Here is a tiny trained network, its code and every weight. The questions are about switching its units off for an input and a class, where a switched-off unit gives its printed mean instead of its output.

import numpy as np


def w(rows, s, z=0):
    codes = np.array(rows[::2]) - 128.0
    scale = np.full(codes.shape[1], s)
    scale[-1] = z or s
    return codes * scale


def norm(h):
    return h / np.sqrt((h * h).mean(-1, keepdims=True) + 1e-5)


def f(y):
    return y / 2 * (1 + np.tanh(0.7978845608 * (y + 0.044715 * y**3)))


def log_softmax(a):
    a = a - a.max(-1, keepdims=True)
    return a - np.log(np.exp(a).sum(-1, keepdims=True))


def net(x, mask):
    res = np.array(x, float).reshape(1, 2) / 4 @ E
    u = 0
    for l in range(4):
        y = f(norm(res) @ A[l][:, :-1].T + A[l][:, -1])
        res = res + np.where(mask[u : u + 4], y, B[l][:, -1]) @ B[l][:, :-1]
        u += 4
    return log_softmax(norm(res)[-1] @ U[:, :-1].T + U[:, -1])


A, B = {}, {}
E = w([
[165,51,149,62,109,134,133,255,185,30],'x0',
[89,156,90,147,193,174,185,179,181,41],'x1',
],0.0084)
A[0] = w([
[83,158,105,125,172,189,135,55,112,182,121],'0.n0',
[159,108,1,87,65,96,47,141,109,245,176],'0.n1',
[104,111,116,128,172,154,122,229,181,10,4],'0.n2',
[129,56,211,105,119,115,137,73,50,236,98],'0.n3',
],0.0052,0.00044)
B[0] = w([
[157,88,83,161,184,120,159,129,167,195,192],'0.n0',
[105,143,193,112,118,144,94,122,142,172,214],'0.n1',
[121,142,99,147,81,151,156,111,99,34,254],'0.n2',
[107,193,199,106,91,64,123,58,254,92,242],'0.n3',
],0.0095,0.0065)
A[1] = w([
[99,141,125,109,134,160,174,162,121,8,205],'1.n0',
[116,86,180,85,129,144,122,193,155,92,173],'1.n1',
[152,92,129,164,105,130,121,109,92,165,43],'1.n2',
[150,51,95,118,154,143,141,183,108,93,2],'1.n3',
],0.012,0.00095)
B[1] = w([
[254,93,43,93,167,192,88,159,188,127,253],'1.n0',
[105,156,80,134,171,152,190,132,39,83,185],'1.n1',
[107,118,161,95,122,111,158,127,143,70,129],'1.n2',
[124,188,122,149,101,189,86,101,236,192,177],'1.n3',
],0.01,0.014)
A[2] = w([
[59,134,119,122,138,84,192,148,69,2,70],'2.n0',
[67,91,147,198,65,99,33,138,100,168,5],'2.n1',
[51,121,85,231,224,107,177,101,162,154,119],'2.n2',
[74,66,57,172,164,203,99,232,174,140,58],'2.n3',
],0.009,0.0016)
B[2] = w([
[193,1,206,97,127,140,135,206,65,102,144],'2.n0',
[131,201,160,46,86,68,178,43,212,52,157],'2.n1',
[36,93,144,150,127,175,162,185,29,104,210],'2.n2',
[200,167,102,175,128,80,81,94,163,157,254],'2.n3',
],0.0089,0.0075)
A[3] = w([
[87,41,82,146,148,203,144,185,71,151,104],'3.n0',
[136,166,49,100,158,203,137,183,254,89,100],'3.n1',
[69,118,62,137,153,87,150,163,106,57,6],'3.n2',
[33,146,141,182,177,185,232,118,115,71,224],'3.n3',
],0.009,0.0012)
B[3] = w([
[57,154,149,159,133,134,148,97,141,149,173],'3.n0',
[208,58,82,128,128,112,78,89,193,112,253],'3.n1',
[177,167,111,64,53,72,65,125,122,215,136],'3.n2',
[100,182,7,131,140,96,101,227,98,156,170],'3.n3',
],0.011,0.012)
U = w([
[155,53,197,110,139,136,145,197,48,74,9],'0',
[107,183,219,122,108,55,103,38,186,141,176],'1',
[58,170,40,187,165,111,116,191,72,172,174],'2',
[255,97,15,150,166,161,71,145,193,86,177],'3',
],0.0082,0.0015)

Each question gives the input, the list of numbers given to net, and the class t.
The units are the neurons (one row each of A and B). Each row of codes is followed by its name. A weight is (code - 128) times the scale printed after its matrix; where a second scale follows, it is the last column's (A, B and U).
mask holds one flag per neuron, layer by layer. A switched-off neuron (its flag False) gives its mean, the last column of its row in B, instead of its output. The means were averaged over made-up inputs and are rounded, as every weight is.
A unit's drop is (log p(t) with every unit on - log p(t) with that unit switched off) / (log p(t) with every unit on - log p(t) with every unit switched off).
The circuit of an input: a set's keep is (log p(t) with only the set's units on - log p(t) with every unit switched off) / (log p(t) with every unit on - log p(t) with every unit switched off). Starting from the 12 units with the biggest drops (on a tie, the unit counted first), units are removed one at a time, each time the one whose removal leaves the highest keep (on an exact tie, the one counted first), for as long as the keep stays at least 0.8.
units of the circuit, in order: the units of the circuit, biggest drop first
top k neurons: the k neurons with the biggest drops, biggest first
drop of u: that unit's drop, to one decimal
input [-5,-2], class 1: units of the circuit, in order -> 1.n0
input [2,-2], class 0: top 2 neurons -> 1.n0; 2.n0
input [7,-6], class 0: units of the circuit, in order -> 1.n0; 1.n1; 2.n0
input [-8,-3], class 1: top 3 neurons -> 1.n1; 0.n3; 0.n2
input [4,-6], class 1: top 2 neurons -> 1.n0; 0.n3
input [-6,-2], class 2: top 3 neurons -> 1.n0; 0.n0; 2.n2
input [-2,-1], class 1: top 3 neurons -> 1.n1; 0.n3; 1.n0
input [-4,-1], class 2: top 4 neurons -> 1.n0; 0.n0; 2.n2; 3.n3
input [-7,-4], class 1: top 2 neurons -> 1.n1; 1.n0
input [-5,7], class 2: top 2 neurons -> 1.n0; 2.n2
input [-1,-3], class 1: drop of 1.n0 -> 0.2
input [-8,7], class 2: drop of 1.n0 -> 0.1
input [-7,4], class 2: drop of 0.n3 -> 0.0
input [-6,0], class 2: drop of 1.n0 -> 1.0
input [6,-8], class 0: top neuron -> 1.n0
